Below are the code and all the weights of a small trained network. Each question names an input and a class and asks about switching units off, where a switched-off unit gives its printed mean instead of its output.

import numpy as np


def w(rows, s, z=0):
    codes = np.array(rows[::2]) - 128.0
    scale = np.full(codes.shape[1], s)
    scale[-1] = z or s
    return codes * scale


def f(y):
    return y / 2 * (1 + np.tanh(0.7978845608 * (y + 0.044715 * y**3)))


def log_softmax(a):
    a = a - a.max(-1, keepdims=True)
    return a - np.log(np.exp(a).sum(-1, keepdims=True))


def net(x, mask):
    res = np.array(x, float).reshape(1, 6) / 4 @ E
    y = f(res @ A[0][:, :-1].T + A[0][:, -1])
    res = res + np.where(mask, y, B[0][:, -1]) @ B[0][:, :-1]
    return log_softmax(res[-1] @ U[:, :-1].T + U[:, -1])


A, B = {}, {}
E = w([
[253,67,116,145,91,150,139],'x0',
[151,33,142,184,200,151,172],'x1',
[132,87,75,56,85,133,138],'x2',
[132,85,183,206,183,187,26],'x3',
[76,89,113,164,89,190,139],'x4',
[169,243,106,201,75,230,176],'x5',
],0.0065)
A[0] = w([
[114,82,138,78,82,22,80,221],'neuron 1',
[128,148,239,202,146,178,139,236],'neuron 2',
[167,175,191,111,50,191,143,169],'neuron 3',
[212,177,156,167,161,153,155,146],'neuron 4',
[153,110,181,169,105,174,9,205],'neuron 5',
[125,182,67,159,126,151,255,143],'neuron 6',
[101,110,138,59,135,125,98,26],'neuron 7',
[161,182,155,136,72,244,76,212],'neuron 8',
[109,84,155,161,232,192,74,101],'neuron 9',
[69,54,184,36,97,95,189,245],'neuron 10',
[192,157,128,129,64,138,126,213],'neuron 11',
[132,87,195,187,165,82,137,140],'neuron 12',
[108,142,50,37,131,107,187,228],'neuron 13',
[111,125,164,210,175,126,114,113],'neuron 14',
[175,178,192,106,215,138,76,254],'neuron 15',
],0.008,0.0025)
B[0] = w([
[150,36,220,35,238,111,130,234],'neuron 1',
[83,175,120,195,118,132,163,235],'neuron 2',
[107,209,71,119,87,74,82,216],'neuron 3',
[143,176,151,212,81,111,185,199],'neuron 4',
[116,84,102,228,98,159,21,218],'neuron 5',
[128,188,126,145,92,146,240,235],'neuron 6',
[141,121,89,94,181,118,110,142],'neuron 7',
[53,209,50,159,75,133,25,253],'neuron 8',
[69,55,133,151,136,156,175,212],'neuron 9',
[196,42,205,68,156,96,100,240],'neuron 10',
[98,193,83,110,13,65,130,209],'neuron 11',
[123,134,161,147,182,163,183,182],'neuron 12',
[206,106,159,107,116,121,161,252],'neuron 13',
[134,200,214,148,113,186,166,183],'neuron 14',
[2,63,186,163,133,205,114,205],'neuron 15',
],0.0063,0.0057)
U = w([
[121,104,158,217,179,191,129,223],'0',
[126,134,74,164,86,134,49,2],'1',
[194,83,118,95,89,119,174,194],'2',
[138,28,150,116,254,95,93,109],'3',
],0.0086,0.0023)

Each question gives the input, the list of numbers given to net, and the class t.
The units are the neurons (one row each of A and B). Each row of codes is followed by its name. A weight is (code - 128) times the scale printed after its matrix; where a second scale follows, it is the last column's (A, B and U).
mask holds one flag per neuron, in row order. A switched-off neuron (its flag False) gives its mean, the last column of its row in B, instead of its output. The means were averaged over made-up inputs and are rounded, as every weight is.
A unit's drop is (log p(t) with every unit on - log p(t) with that unit switched off) / (log p(t) with every unit on - log p(t) with every unit switched off).
The circuit of an input: a set's keep is (log p(t) with only the set's units on - log p(t) with every unit switched off) / (log p(t) with every unit on - log p(t) with every unit switched off). Starting from the 12 units with the biggest drops (on a tie, the unit counted first), units are removed one at a time, each time the one whose removal leaves the highest keep (on an exact tie, the one counted first), for as long as the keep stays at least 0.8.
units of the circuit, in order: the units of the circuit, biggest drop first
unit that matters most: the unit with the biggest drop
k most important neurons: the k neurons with the biggest drops, biggest first
drop of u: that unit's drop, to one decimal
input [6,0,5,0,6,-3], class 3: unit that matters most	neuron 6
input [0,-7,0,-1,-4,-3], class 3: units of the circuit, in order	[neuron 1; neuron 6]
input [7,-4,-4,6,-6,2], class 1: units of the circuit, in order	[neuron 8; neuron 11]
input [4,-3,7,0,-8,7], class 1: units of the circuit, in order	[neuron 8; neuron 3]
input [7,7,6,0,8,-3], class 3: units of the circuit, in order	[neuron 6; neuron 10; neuron 4]
input [8,-8,-6,8,-5,-5], class 0: 2 most important neurons	[neuron 15; neuron 5]
input [3,8,6,-1,5,7], class 1: 2 most important neurons	[neuron 8; neuron 1]
input [-7,-6,-1,-8,0,-8], class 3: drop of neuron 1	0.1
input [-3,-3,-8,1,4,8], class 1: drop of neuron 8	0.4
input [-3,3,6,4,-1,7], class 1: drop of neuron 8	0.3
input [-2,-8,3,6,-2,-3], class 3: drop of neuron 1	0.3
